Known rows:
k291: -20,-12,14,-15,8,28,-10,18,-2
k41: 5,0,-9,-11,4,8,-22,5,-2
k372: -7,-6,-5,-30,11,15,-28,10,3
k428: -2,-7,-6,-17,10,21,-29,15,-1
k885: 5,-7,-1,-19,8,10,-24,11,-2
k968: -5,-5,-4,-19,9,18,-25,15,0
k591: 11,-9,-1,-15,6,13,-26,13,-3
k727: -11,-5,1,-28,6,12,-16,8,1
k858: -3,-4,-1,-16,6,10,-25,13,2
k267: -6,-4,-2,-18,10,17,-25,13,0
k524: 9,-7,-1,-7,5,5,-23,11,-1
k460: -35,-6,-10,23,24,16,22,-20,11
k892: -3,-4,-3,-15,9,18,-25,17,0
k135: 16,-7,-3,-12,4,8,-25,9,-4
k484: -16,-5,2,-11,14,16,-19,15,4
k590: -3,-3,-2,-14,8,12,-25,14,1
k342: -32,-5,-11,23,22,15,23,-21,10
k618: -8,-6,-3,-13,12,20,-22,14,0
k253: -5,-3,-1,-11,9,13,-24,14,2
k59: -10,-3,10,-18,4,12,-21,8,-3
k573: -26,5,-17,32,16,16,16,-29,4
k929: -35,-1,-10,26,19,20,15,-25,8
k255: -32,-2,-15,18,19,22,14,-28,6
k360: -43,-4,-9,31,24,32,18,-20,7
k55: 17,-8,-1,-3,6,16,-34,8,-7
k954: -31,-8,-14,39,19,12,16,-25,13
k629: 3,-14,1,4,7,14,-29,9,2
k95: 1,-11,2,8,6,9,-29,10,5
k900: 43,-1,4,4,15,25,-35,26,-2
k624: -17,-5,18,8,35,32,-16,29,17
k20: 30,-2,9,2,11,31,-27,32,-2
k215: 25,3,1,-8,19,25,-31,29,4
k27: 28,7,-2,0,16,14,-27,16,6
k830: -16,6,-13,24,35,28,16,-7,15

Facts:
k885 {Ω=bafam, Ξ=k156,k59,k125, Δ=a}
k900 {Ω=skipla, Ξ=k163, Δ=a}
k428 {Ω=bafam, Ξ=k916,k215,k840, Δ=b}
k59 {Ω=dreter, Ξ=k962, Δ=c}
k857 {Ω=skipla, Ξ=k848,k391, Δ=a}
k880 {Ω=skipla, Ξ=k372, Δ=a}
k55 {Ω=dreter, Ξ=k916, Δ=a}
k299 {Ω=skipla, Ξ=k291, Δ=a, ε=k624,k296}
k864 {Ω=skipla, Δ=c, ε=k659,k624,k291,k57}
k255 {Ω=dreter, Ξ=k267, Δ=c, ε=k27,k879}
k378 {Ω=bafam, Ξ=k962, Δ=b}
k86 {Ω=bafam, Ξ=k291, Δ=c}
k360 {Ω=dreter, Ξ=k20, Δ=b, ε=k156,k88,k618}
k848 {Ω=skipla, Δ=a}
k372 {Ω=bafam, Ξ=k484,k156, Δ=c}
k57 {Ω=dreter, Δ=d}
k460 {Ω=bafam, Δ=a, ε=k253,k291,k80}
k716 {Ω=bafam, Ξ=k55, Δ=a}
k573 {Ω=dreter, Δ=b, ε=k41,k330,k944,k473,k840,k135,k567}
k994 {Ω=dreter, Ξ=k323,k962, Δ=c}
k60 {Ω=bafam, Δ=c, ε=k27}
k20 {Ω=skipla, Ξ=k291, Δ=d}
k829 {Ω=dreter, Ξ=k378,k448,k163, Δ=c}
k95 {Ω=mokel, Δ=a}
k480 {Ω=skipla, Ξ=k163, Δ=b, ε=k298,k629}
k591 {Ω=bafam, Ξ=k289, Δ=a}
k342 {Ω=bafam, Δ=a, ε=k846,k666,k484,k615,k88,k378}
k876 {Ω=skipla, Ξ=k215, Δ=c}
k330 {Ω=mokel, Δ=a}
k962 {Ω=dreter, Δ=a}
k296 {Ω=bafam, Δ=b}
k858 {Ω=bafam, Δ=c}
k163 {Ω=dreter, Ξ=k291, Δ=c}
k927 {Ω=bafam, Ξ=k944,k857,k86, Δ=d, ε=k524}
k250 {Ω=mokel, Δ=a}
k253 {Ω=bafam, Δ=b}
k830 {Ω=skipla, Ξ=k95,k38, Δ=d, ε=k88,k298,k590,k858}
k298 {Ω=bafam, Δ=a}
k473 {Ω=dreter, Δ=d}
k448 {Ω=skipla, Δ=b, ε=k20}
k578 {Ω=skipla, Ξ=k12, Δ=b}
k892 {Ω=bafam, Ξ=k864, Δ=b}
k929 {Ω=dreter, Δ=c, ε=k86}
k879 {Ω=bafam, Ξ=k215,k944, Δ=c}
k474 {Ω=bafam, Ξ=k95,k391, Δ=b}
k323 {Ω=bafam, Ξ=k944,k480,k962, Δ=d}
k391 {Ω=bafam, Ξ=k80, Δ=a}
k590 {Ω=bafam, Δ=b}
k41 {Ω=bafam, Δ=b}
k291 {Ω=bafam, Ξ=k962, Δ=b}
k524 {Ω=bafam, Δ=a}
k408 {Ω=bafam, Ξ=k848, Δ=a}
k944 {Ω=bafam, Δ=a}
k195 {Ω=dreter, Δ=d}
k666 {Ω=bafam, Ξ=k840, Δ=c}
k135 {Ω=bafam, Ξ=k88, Δ=a}
k80 {Ω=bafam, Ξ=k294,k788,k255, Δ=b}
k290 {Ω=bafam, Δ=b, ε=k250,k291}
k294 {Ω=bafam, Ξ=k846,k291, Δ=d}
k289 {Ω=bafam, Ξ=k294,k629, Δ=a}
k840 {Ω=bafam, Ξ=k916,k163, Δ=a}
k968 {Ω=bafam, Ξ=k788, Δ=b}
k659 {Ω=bafam, Ξ=k840,k578, Δ=a}
k629 {Ω=mokel, Ξ=k846,k484, Δ=a}
k624 {Ω=skipla, Δ=c}
k125 {Ω=skipla, Δ=a, ε=k41,k727}
k618 {Ω=bafam, Ξ=k317, Δ=b}
k322 {Ω=bafam, Δ=a, ε=k618,k727,k296}
k293 {Ω=bafam, Δ=d, ε=k484,k624}
k12 {Ω=bafam, Ξ=k289, Δ=b}
k245 {Ω=skipla, Δ=b, ε=k41,k840,k195}
k215 {Ω=skipla, Ξ=k299,k213, Δ=d}
k788 {Ω=dreter, Ξ=k95,k55,k727,k372, Δ=a}
k38 {Ω=skipla, Ξ=k567, Δ=d}
k213 {Ω=bafam, Ξ=k372, Δ=c}
k88 {Ω=skipla, Δ=d}
k778 {Ω=bafam, Ξ=k928,k299,k885, Δ=b}
k317 {Ω=mokel, Ξ=k840, Δ=a, ε=k615,k857,k994}
k27 {Ω=skipla, Δ=c}
k336 {Ω=dreter, Ξ=k846,k156, Δ=c}
k156 {Ω=bafam, Ξ=k267,k962, Δ=c}
k18 {Ω=bafam, Δ=c, ε=k156,k624}
k954 {Ω=mokel, Δ=a, ε=k666,k330,k135}
k516 {Ω=mokel, Ξ=k125, Δ=c}
k615 {Ω=dreter, Ξ=k55,k900,k372, Δ=a}
k727 {Ω=bafam, Ξ=k294,k962, Δ=c}
k267 {Ω=bafam, Ξ=k846, Δ=b}
k567 {Ω=bafam, Δ=c}
k916 {Ω=mokel, Ξ=k156, Δ=a}
k484 {Ω=bafam, Δ=b}
k928 {Ω=skipla, Ξ=k95, Δ=b}
k846 {Ω=dreter, Δ=d}

Rows, some named above:
25,2,1,-6,19,25,-30,29,4 => k215
5,1,-9,-11,4,7,-22,4,-1 => k41
43,-1,4,4,15,25,-34,26,-1 => k900
5,-3,12,-3,2,3,-20,7,-5 => k962
-17,8,-9,32,35,26,16,-9,15 => k448
0,-12,4,-19,2,22,-22,23,-4 => k294
15,-14,8,-1,-5,32,-34,18,-10 => k163
-21,-10,14,-13,7,27,-11,16,-3 => k291
0,-11,4,-18,2,22,-22,23,-3 => k294
-29,-8,6,-29,15,17,-13,11,6 => k156
0,-13,-2,-2,9,13,-32,8,3 => k916
20,6,3,1,20,16,-23,24,8 => k88
26,7,-1,-1,16,13,-27,17,6 => k27
6,-13,5,-14,-1,25,-25,19,-5 => k86
-2,-13,-2,-3,10,14,-31,9,3 => k916
24,2,2,-7,19,24,-33,23,5 => k876
-34,-12,-15,33,22,24,10,-21,12 => k317
5,-2,12,-2,2,4,-21,7,-5 => k962
38,2,3,0,18,18,-32,22,1 => k857
-16,10,-9,34,35,27,14,-9,15 => k448
24,-11,-10,-11,3,17,-32,11,-6 => k840
-7,-5,-6,-31,12,15,-28,11,3 => k372
-51,-2,-12,21,27,24,23,-19,14 => k290
-10,6,-11,30,33,36,11,-6,11 => k480
-21,-9,9,46,38,48,22,3,13 => k299
-40,-5,-14,9,22,24,21,-15,11 => k927
-40,1,1,35,45,33,22,-6,23 => k864
6,-10,1,11,3,6,-28,6,3 => k330
4,9,-12,37,31,16,16,-16,11 => k125
-13,-13,1,-4,7,17,-30,10,8 => k516
24,3,2,-9,19,24,-33,24,5 => k876
15,-6,-4,-12,4,9,-25,10,-5 => k135
-15,6,-13,25,35,29,16,-7,15 => k830
-37,-1,-17,13,20,15,19,-24,12 => k60
6,-7,3,-8,2,19,-32,12,-5 => k829
2,-3,4,-2,4,13,-26,14,-2 => k846
1,-6,-4,-22,6,14,-27,11,0 => k879
-4,-5,7,-1,7,14,-24,15,0 => k57
-9,13,-15,32,31,22,15,-15,13 => k245
2,-14,1,3,6,14,-29,9,3 => k629

The same elements again, as new rows of numbers:
Known rows:
k18: -15,23,8,15,-12,11,9,-9,32,16,51,5,-14,-10,34,-47,-31,-17,9,-11,30,19
k290: -50,8,26,17,15,-25,16,-11,19,27,6,7,-19,7,8,-37,-31,-21,-34,-18,17,42
k460: -25,10,19,15,4,-24,17,-13,22,29,17,-3,-20,-3,1,-32,-16,-5,-28,-24,12,30
k255: -30,-35,65,2,30,-32,-23,-2,-2,2,13,-49,52,10,6,-25,21,18,-20,-11,33,34
k60: -45,-11,28,1,6,3,-41,-38,11,17,17,-32,-2,-13,6,-45,28,-10,14,0,12,-10
k480: -33,-13,26,17,34,-26,-71,-1,9,11,36,-2,44,66,39,-6,-1,-66,-29,14,15,3
k125: 16,-23,19,-4,28,-42,-32,11,10,5,15,-24,18,27,19,-19,16,-64,-18,18,-10,6
k927: -15,-13,-32,20,19,7,-15,-25,-5,9,25,1,4,12,-7,-26,-10,-33,-21,2,23,21
k322: 5,0,-16,-5,-4,-31,-1,-17,12,15,12,-4,-9,18,0,-27,-11,-20,-22,-32,4,6
k864: -32,-2,40,21,12,-29,6,30,37,12,44,-11,34,7,53,-31,-20,-30,-2,21,21,27
k342: -4,21,-20,14,8,3,25,-24,22,-6,45,-12,-20,9,30,-8,-22,-11,-18,2,22,30
k86: -25,17,-13,2,3,0,51,0,-9,23,5,15,-10,-29,-7,-2,-20,3,3,-13,-16,-20
k880: 12,-7,33,0,8,-5,-14,8,17,0,-9,-19,5,10,-15,12,-16,-15,-18,18,10,-5
k156: 2,4,23,-13,4,33,10,-14,11,17,-9,12,-12,-26,-19,-30,-10,13,15,-1,6,-7
k666: -17,14,16,-4,12,17,60,-45,1,-7,-5,14,-17,-20,-13,0,-22,-5,33,44,1,4
k253: -24,10,24,-6,17,-13,48,-13,8,18,-27,5,-36,-16,-23,-16,-30,-5,-11,-1,-12,-5
k659: -12,4,28,-4,-6,-3,60,-24,18,10,0,-2,-41,-35,-31,-11,-29,2,16,10,-6,-5
k20: -6,-19,-5,5,11,-17,35,23,-11,7,8,-2,46,9,-12,9,-14,-16,-7,29,-2,-5
k298: 24,26,19,2,-1,8,-16,1,16,4,2,7,-41,-27,-2,-8,-14,-5,0,-18,-16,-36
k624: 0,-1,44,7,1,9,51,34,48,7,43,-15,18,-25,37,-21,-36,-21,18,33,5,-10
k250: -8,-18,20,3,24,2,-4,8,11,-10,-1,0,1,-37,9,-4,-4,-12,9,-17,-17,-1
k289: 7,5,29,9,-14,-14,49,-17,6,6,-6,-2,-30,-22,-25,-14,-25,21,11,-59,-7,-23
k829: -24,-3,36,2,21,-23,35,2,-3,6,13,-11,36,-6,-14,11,-13,-4,7,-4,3,2
k473: 14,-23,28,-3,28,-20,32,10,-19,-9,4,-22,25,2,-35,-1,-7,-10,-7,11,16,10
k578: -3,-20,34,5,19,-29,35,13,10,-6,-20,-8,13,15,-4,-8,-21,-22,4,9,1,-13
k567: -1,9,9,-7,14,3,20,-16,11,7,-6,2,-30,-36,-15,-17,-6,-19,30,11,-23,-27
k12: -15,9,15,12,0,-11,43,-12,1,15,-13,7,-28,-18,-26,-22,-31,-2,19,-53,2,-32
k778: -12,6,13,-8,15,-4,46,-12,-1,13,-14,3,-36,-23,-23,-18,-25,-9,-5,5,-9,-6
k840: -17,0,28,-18,-3,9,26,-60,2,13,-3,-8,-39,-23,-34,8,-4,-25,15,37,-20,-8
k95: 3,-20,6,5,21,8,-21,5,11,-17,11,-4,2,-42,28,-14,-5,-22,27,-2,-23,-3
k484: -12,17,2,3,20,18,63,-15,18,5,6,-8,-41,-20,-9,-4,-26,0,-6,3,3,-2
k846: 13,-19,26,5,32,-20,62,24,-12,-10,5,-19,24,4,-29,19,-22,27,-26,-5,1,30
k80: -19,5,50,3,9,-30,63,-2,0,14,-26,12,-33,-10,-20,-18,-53,1,-17,-27,-9,28
k323: -16,-20,18,1,10,12,17,-23,-16,2,5,-7,-16,-14,-34,-20,-19,-18,11,19,8,-12

Rows, some named above:
-31,-4,45,21,11,-22,8,29,39,11,41,-7,37,6,53,-31,-23,-32,-7,28,22,24 => k864
-1,8,21,13,-5,-13,55,-1,-17,15,-4,1,-21,-19,-31,3,-34,26,-8,-24,-17,11 => k294
10,-24,20,-1,18,-15,16,9,2,-1,-1,-5,27,7,-13,-3,-8,-28,12,46,-7,1 => k38
-30,-4,51,22,15,-20,10,30,40,12,41,-9,34,10,44,-32,-20,-28,-6,20,18,29 => k864
-16,36,16,4,-1,18,-12,-21,11,13,-11,12,-42,-25,-23,-1,-20,-2,-10,-5,16,-19 => k213
-23,-6,36,4,24,-33,33,6,-5,-5,9,-11,38,-9,-7,8,-11,-3,0,-3,4,-2 => k829
2,-10,39,-4,36,-14,41,26,-3,2,-8,-7,19,-16,-13,10,-5,26,-18,-3,-9,8 => k336
-17,-17,-10,11,27,-29,0,9,-8,-5,33,-9,58,19,25,-17,-8,-17,-26,-16,29,19 => k929
-23,6,40,-11,12,6,16,-28,1,2,-21,-10,-24,-33,-27,-11,-7,3,14,24,1,-30 => k879
2,-9,25,-2,22,-8,15,17,-10,-18,-8,-10,11,11,-21,17,-24,-23,-21,49,15,-10 => k215
-29,-12,25,-2,18,8,35,-19,-7,17,-8,-7,-19,-9,-14,-19,-33,-24,3,8,14,-4 => k378
22,-22,32,-4,27,-18,29,15,18,-11,2,-19,16,11,-17,5,-10,-25,11,26,-17,-9 => k848
28,-9,15,1,17,-9,6,15,4,-19,2,11,27,33,-7,-1,-22,-15,5,29,-3,-2 => k88
-13,-18,31,5,43,-32,-11,-10,-30,-9,20,-26,19,29,2,-14,2,-62,-33,-9,31,50 => k573
-10,-1,34,-14,1,-24,30,1,-9,20,-25,7,-15,-23,-6,-26,-29,-16,15,-26,-22,-20 => k727
-26,-38,71,-11,26,-17,-27,-16,14,7,-20,-55,34,-2,-27,-22,33,-3,35,42,-4,-32 => k27
-46,9,23,17,21,-23,20,-7,16,36,4,2,-25,12,7,-36,-28,-19,-34,-16,23,36 => k290
1,3,13,2,15,-42,17,20,-11,2,24,6,45,56,26,-18,-34,-2,-44,-35,46,41 => k360
-34,-11,-23,12,24,0,16,-16,10,-24,48,-15,27,-11,66,0,-10,-24,-5,21,8,31 => k317
12,4,-2,-11,6,23,20,-14,19,19,-7,-8,-41,-38,-23,-11,3,0,4,9,-8,-14 => k885
-18,-18,-1,8,31,-24,2,8,-7,-3,31,-8,54,15,23,-12,-4,-16,-17,-14,29,21 => k929
-18,13,10,-4,12,17,58,-40,1,0,-2,9,-13,-25,-13,2,-26,-2,35,39,0,0 => k666
-7,28,8,-4,14,30,-16,-21,16,27,-12,8,-40,-36,-21,-6,0,4,-12,-3,6,-15 => k372
-18,-16,40,5,19,-22,1,-15,17,11,15,-18,28,26,-10,21,-9,-25,14,23,-11,-1 => k900
-2,7,4,-20,2,-16,48,-23,6,9,-32,22,-20,11,-28,-15,-37,-3,-13,-7,-7,-4 => k618
11,-18,28,6,31,-21,62,20,-13,-12,1,-18,30,-3,-28,15,-14,30,-25,-2,4,26 => k846
-31,-34,60,-2,35,-24,-15,-9,-4,-1,8,-49,51,12,3,-26,21,12,-23,-11,26,33 => k255
4,-24,5,3,31,23,-32,-16,-13,-29,3,-9,2,-30,4,3,8,-36,32,-3,-5,3 => k330
-15,10,-9,27,-3,25,24,-11,25,14,70,-14,-14,-11,25,-39,-24,-22,-6,6,34,32 => k293
-7,-24,-8,19,34,17,-72,-23,-10,-27,35,-11,17,-5,41,-16,10,-53,11,-13,20,42 => k954
-29,-38,71,-10,22,-17,-19,-13,11,6,-18,-52,33,-11,-18,-17,30,0,32,42,-1,-32 => k27
-7,8,17,12,-26,-31,38,32,24,15,61,-25,31,14,48,-16,-29,-14,-34,0,25,23 => k299
0,-10,39,-6,13,-16,27,15,7,-7,-8,-2,20,1,-2,10,-19,-14,4,48,4,-18 => k876
-36,-10,23,17,31,-26,-66,-5,11,15,41,-3,42,64,42,-9,-2,-68,-28,12,22,8 => k480
-49,5,24,17,13,-22,19,-8,17,27,4,7,-25,6,9,-39,-29,-24,-37,-17,23,40 => k290
-9,6,31,-14,37,-19,18,-15,-12,12,-21,-14,-53,-29,-22,-11,-10,-49,-7,5,-36,-17 => k41
-34,-12,29,18,33,-25,-69,-5,10,11,37,-1,42,66,42,-9,-3,-68,-24,12,24,6 => k480
-9,-24,47,-8,21,-19,41,25,-21,-4,3,-21,36,-21,-4,-10,-14,-8,5,-4,20,-8 => k59
-41,-9,26,3,7,9,-35,-40,14,14,14,-32,-5,-11,5,-45,26,-10,13,-2,18,-4 => k60
-5,-17,-6,-5,24,41,-26,-5,13,-6,-2,-2,5,-47,12,-4,27,-9,11,13,-21,-12 => k916
7,-27,20,1,23,-15,18,18,1,-7,9,-9,22,15,-13,-7,-8,-28,7,48,-14,-2 => k38
0,-15,33,9,24,-17,46,20,-7,-3,11,-15,22,-5,-33,-1,-21,11,-15,-4,12,14 => k57
-19,5,36,-13,14,2,9,-25,1,4,-18,-17,-18,-31,-25,-10,-8,3,10,19,0,-41 => k879
-12,-23,32,2,39,-44,-41,7,-2,6,15,-23,15,30,30,-23,3,-88,-22,28,4,13 => k245
-20,-12,35,-2,33,-21,65,21,-10,-4,16,-20,33,-17,5,7,-27,3,-2,7,14,2 => k994
10,3,14,0,5,11,16,-39,0,2,-6,-12,-38,-21,-36,-1,-7,-21,24,-3,-8,7 => k135
-33,12,37,7,6,-38,58,13,-18,11,25,-12,43,-2,-4,20,-18,19,-14,-5,0,9 => k163
9,-22,28,-3,29,-37,61,13,24,-12,15,-26,17,3,3,17,-25,-15,-5,48,-16,6 => k857
7,-35,41,-2,12,-24,42,17,-11,-1,6,-30,27,-6,-20,-4,-17,-4,-1,-12,16,0 => k962

